Each row is followed by its group and then its class within the group.
157; 154; 13; 101; -17; 56; 22; 106; 208; -238; -233; -196; -266; -61; 98; 142; 202; 17; -294; 49; 312; -176; -189; -27; -75; 157; -75; 147; -94; -416; 548; -35; 122; 18; 147; -24 : tc/A
-169; 46; -230; 38; 11; 146; 22; 14; 139; 87; -229; -39; -341; 422; -247; 105; 313; 420; -329; -22; 125; -95; 212; 112; -25; -115; 142; 541; -51; -359; 461; 104; 199; 24; 47; 291 : Sj/F
74; 281; 65; 57; -69; 114; 52; 73; 226; -281; -109; -63; -260; -170; 171; 472; 476; -58; 128; -13; 418; -296; 49; 159; -15; 201; 105; 105; -242; -708; 648; 216; 156; 53; 139; 141 : tc/T
22; 144; -150; -142; -85; 280; -82; -153; 76; 83; -348; 105; -286; 302; 65; -59; -135; 220; -234; 153; 95; -84; -4; 62; 186; 48; 286; 326; -70; -253; 187; 234; 248; 75; -34; 216 : Sj/F
228; -68; -74; 154; 11; 114; -70; 107; -74; 13; -399; 37; -228; 156; 36; -71; 300; 504; -252; 82; -192; -31; -17; -158; -98; -197; 36; 39; -111; -91; 776; 88; 107; 323; 64; 24 : Sj/F
70; 110; -45; 131; -70; 164; 16; 83; 223; -320; -224; -155; -261; -1; 70; 337; 721; 64; -114; 12; 282; -180; 99; 55; -78; 49; 144; 488; -163; -403; 256; 212; 135; 238; 107; 223 : tc/T
176; 3; -118; -223; -29; -40; 128; 205; 95; -22; 149; 168; 2; 93; -134; -85; 353; 464; -291; -38; -26; 100; 125; 222; -166; 108; 60; -29; 92; -42; 662; 4; -44; 191; 152; 129 : Zh/Z
181; -30; 42; 60; -41; 29; -11; 183; 102; -27; -118; -77; -145; -297; 79; 321; 587; -230; 110; -25; 150; -37; 20; 77; 26; 219; 85; 85; -42; -110; 270; 115; 155; 104; -30; 177 : tc/A
22; -50; -52; 109; -35; 214; -82; 329; -104; 103; -435; 99; -141; 250; -15; -60; 439; 442; -186; 13; -38; -19; -27; 148; -1; 14; 48; 163; -65; 90; 424; 15; 163; 82; -33; 77 : Sj/F
77; 151; 31; 1; -3; 60; -117; -105; 2; -24; -323; 53; -95; 291; 63; -177; -249; 178; -135; -8; 71; -185; -18; 39; 136; 83; -13; -48; -43; -139; 113; -51; 157; -40; 86; 63 : Sj/F
76; 69; -54; 80; -38; 244; 176; 251; 10; -185; -216; 70; -275; -173; 57; 159; 328; 263; 111; 77; 305; -226; -263; 58; -182; 236; 23; -54; -115; -424; 769; 199; 196; -186; -115; 91 : tc/A
126; 24; -7; 34; 54; 139; -158; -112; -159; 90; -696; 162; -173; 379; 130; -182; -5; 363; -295; 78; -83; -159; 86; 135; 163; -184; -1; 346; -110; 59; -304; 69; 37; 247; 13; 15 : Sj/F
59; -182; -8; 106; 80; 85; 134; 178; -353; 195; -280; 255; 172; 232; -139; -154; 310; 455; -74; -65; -181; -36; -58; 193; -57; -145; -52; -17; 63; 184; 876; -278; -69; 316; 53; 83 : Sj/C
-56; -208; -45; -92; -47; 1; 18; 105; -136; 338; -2; 255; -52; 143; -3; -66; 230; 630; -56; 133; -101; 1; -131; 75; -118; 50; 107; -140; -55; 80; 320; 69; 178; -97; -12; 145 : Zh/G
-72; -53; -109; 108; -16; 198; -10; 100; -12; 144; -331; 186; -182; 133; -72; -54; 318; 361; -54; -50; -103; 18; 22; 39; -7; -34; 152; 264; -73; 52; 632; 194; 149; 213; -57; 171 : Sj/C
-38; 14; -157; 60; 17; 101; 33; 94; -50; 59; -66; 80; -34; 162; -72; -91; 277; 452; -142; 93; -37; -138; 10; 15; -171; -109; 139; 138; -3; -29; 316; -134; 66; -136; 81; 47 : Sj/C
233; 46; -101; -206; 63; -76; -9; 14; -89; 171; 83; 268; 99; -128; 276; -184; -236; 375; 58; 140; -303; 212; 29; -12; -58; -63; 2; -441; -64; 197; -171; 216; 161; -205; -26; 52 : Zh/G
57; -426; 24; 136; 78; -74; 13; 244; -332; 400; -67; 310; 281; -203; -6; -164; 235; 300; 255; -36; -386; 271; -145; 17; -86; 40; -1; -371; -178; 543; 753; 50; -11; 274; -160; -11 : Zh/G
274; 170; -8; -88; 31; 78; 42; 151; 90; -191; -57; -140; -262; 6; 58; 198; 478; 68; -302; 6; 305; -232; -11; 171; -31; 86; 26; 257; 64; -317; 308; 110; 83; 112; 133; 110 : tc/T
232; 167; -29; -211; -121; 183; -78; 43; 11; 116; -129; 108; -103; 68; 207; -121; -334; 28; -173; -84; -22; 126; -10; 160; 190; 100; 24; 94; 36; 114; 330; 168; 163; 196; 67; 198 : Sj/C
-89; 36; 29; -214; -178; 32; 127; 198; 243; -121; -131; -54; -102; -178; -89; 236; 578; -107; 210; -43; 204; -68; 47; 237; -92; 380; 193; 259; -17; -467; 323; 89; -139; 143; 92; 159 : tc/T
-4; 93; -186; 144; 44; 231; -38; -19; -27; 94; -191; 2; -220; 176; 28; 13; -89; -28; -111; 120; 36; -54; 23; -140; 62; -225; 14; 279; -33; -37; 2; 169; 190; -140; -97; 43 : Sj/F
115; -157; 29; -204; 3; 148; 174; 414; -341; 173; -136; 79; 33; -12; -8; -263; 164; 350; -64; 71; 94; 56; -621; 68; -128; 148; -100; -40; 128; 182; 876; -106; 1; -28; -21; -109 : tc/A
